Below are the code and all the weights of a small trained network. Each question names an input and a class and asks about switching units off, where a switched-off unit gives its printed mean instead of its output.

import numpy as np


def w(rows, s, z=0):
    codes = np.array(rows[::2]) - 128.0
    scale = np.full(codes.shape[1], s)
    scale[-1] = z or s
    return codes * scale


def f(y):
    return np.maximum(y, 0)


def log_softmax(a):
    a = a - a.max(-1, keepdims=True)
    return a - np.log(np.exp(a).sum(-1, keepdims=True))


def net(x, mask):
    res = np.array(x, float).reshape(1, 4) / 4 @ E
    y = f(res @ A[0][:, :-1].T + A[0][:, -1])
    res = res + np.where(mask, y, B[0][:, -1]) @ B[0][:, :-1]
    return log_softmax(res[-1] @ U[:, :-1].T + U[:, -1])


A, B = {}, {}
E = w([
[183,192,118,155,249,107],'x0',
[77,183,58,233,113,117],'x1',
[155,234,49,59,78,130],'x2',
[129,100,119,118,113,2],'x3',
],0.0096)
A[0] = w([
[88,154,70,230,122,114,88],'neuron 0',
[162,195,76,54,97,154,78],'neuron 1',
[120,87,145,165,152,187,143],'neuron 2',
[165,135,113,148,178,114,2],'neuron 3',
[139,116,118,134,116,10,72],'neuron 4',
[90,66,166,175,168,152,105],'neuron 5',
[137,190,85,81,99,142,62],'neuron 6',
[118,132,126,136,154,225,54],'neuron 7',
[41,91,127,124,19,128,103],'neuron 8',
[159,121,151,108,120,78,100],'neuron 9',
[83,95,135,128,73,134,34],'neuron 10',
[85,163,90,183,130,129,25],'neuron 11',
[169,160,137,151,196,101,49],'neuron 12',
[153,151,154,137,134,223,82],'neuron 13',
[130,80,131,146,139,42,103],'neuron 14',
[124,121,162,67,141,130,94],'neuron 15',
[205,91,179,64,146,150,101],'neuron 16',
[108,76,201,193,160,120,58],'neuron 17',
[174,167,116,159,221,89,102],'neuron 18',
[201,110,153,42,158,148,91],'neuron 19',
],0.012,0.005)
B[0] = w([
[65,42,153,179,73,135,218],'neuron 0',
[210,175,84,192,49,58,238],'neuron 1',
[150,168,62,64,100,24,188],'neuron 2',
[159,133,182,105,97,162,155],'neuron 3',
[59,172,30,75,132,192,201],'neuron 4',
[193,164,85,150,69,76,203],'neuron 5',
[188,142,123,133,61,35,208],'neuron 6',
[58,175,74,37,107,162,182],'neuron 7',
[221,93,203,71,141,221,246],'neuron 8',
[24,148,94,116,113,164,167],'neuron 9',
[176,140,206,115,156,179,176],'neuron 10',
[63,48,180,219,36,104,175],'neuron 11',
[185,119,173,95,75,209,185],'neuron 12',
[21,184,79,36,120,150,191],'neuron 13',
[79,219,70,48,65,145,191],'neuron 14',
[109,101,135,209,91,128,173],'neuron 15',
[92,91,124,204,88,132,216],'neuron 16',
[208,234,96,174,51,17,203],'neuron 17',
[196,86,210,84,119,254,220],'neuron 18',
[46,46,147,211,40,128,216],'neuron 19',
],0.0072,0.011)
U = w([
[241,199,93,143,108,1,106],'0',
[235,96,212,70,142,231,124],'1',
[20,30,138,236,110,113,120],'2',
[17,200,44,20,132,143,136],'3',
[151,97,107,100,181,102,247],'4',
[135,121,176,112,231,116,101],'5',
[105,93,130,107,243,111,98],'6',
],0.0098,0.016)

Each question gives the input, the list of numbers given to net, and the class t.
The units are the neurons (one row each of A and B). Each row of codes is followed by its name. A weight is (code - 128) times the scale printed after its matrix; where a second scale follows, it is the last column's (A, B and U).
mask holds one flag per neuron, in row order. A switched-off neuron (its flag False) gives its mean, the last column of its row in B, instead of its output. The means were averaged over made-up inputs and are rounded, as every weight is.
A unit's drop is (log p(t) with every unit on - log p(t) with that unit switched off) / (log p(t) with every unit on - log p(t) with every unit switched off).
The circuit of an input: a set's keep is (log p(t) with only the set's units on - log p(t) with every unit switched off) / (log p(t) with every unit on - log p(t) with every unit switched off). Starting from the 12 units with the biggest drops (on a tie, the unit counted first), units are removed one at a time, each time the one whose removal leaves the highest keep (on an exact tie, the one counted first), for as long as the keep stays at least 0.8.
units of the circuit, in order: the units of the circuit, biggest drop first
most important unit: the unit with the biggest drop
top k neurons: the k neurons with the biggest drops, biggest first
drop when u is switched off: that unit's drop, to one decimal
input [0,6,-6,2], class 0: units of the circuit, in order -> neuron 17
input [5,-2,4,4], class 1: top 2 neurons -> neuron 18; neuron 17
input [7,-6,7,-4], class 0: top 3 neurons -> neuron 1; neuron 8; neuron 6
input [8,5,-6,7], class 1: top 2 neurons -> neuron 18; neuron 12
input [-2,2,3,1], class 4: top 3 neurons -> neuron 17; neuron 5; neuron 2
input [4,-6,-1,8], class 3: top 2 neurons -> neuron 14; neuron 4
input [4,-2,-5,2], class 0: top 2 neurons -> neuron 17; neuron 8
input [-7,8,7,-5], class 2: top 3 neurons -> neuron 0; neuron 11; neuron 17
input [-4,2,-7,-8], class 3: top 4 neurons -> neuron 7; neuron 13; neuron 1; neuron 6
input [0,5,1,5], class 2: top 4 neurons -> neuron 0; neuron 11; neuron 13; neuron 7
input [7,-8,-4,8], class 2: top 3 neurons -> neuron 19; neuron 16; neuron 8
input [8,-8,-8,2], class 0: top 4 neurons -> neuron 17; neuron 5; neuron 8; neuron 2
input [-1,-5,-1,6], class 3: units of the circuit, in order -> neuron 14; neuron 4
input [-4,3,-1,3], class 1: most important unit -> neuron 8
input [1,-8,2,5], class 2: drop when neuron 19 is switched off -> 0.1
input [4,-7,-1,7], class 2: drop when neuron 0 is switched off -> -0.1
input [-4,-7,-7,-2], class 0: drop when neuron 3 is switched off -> 0.0
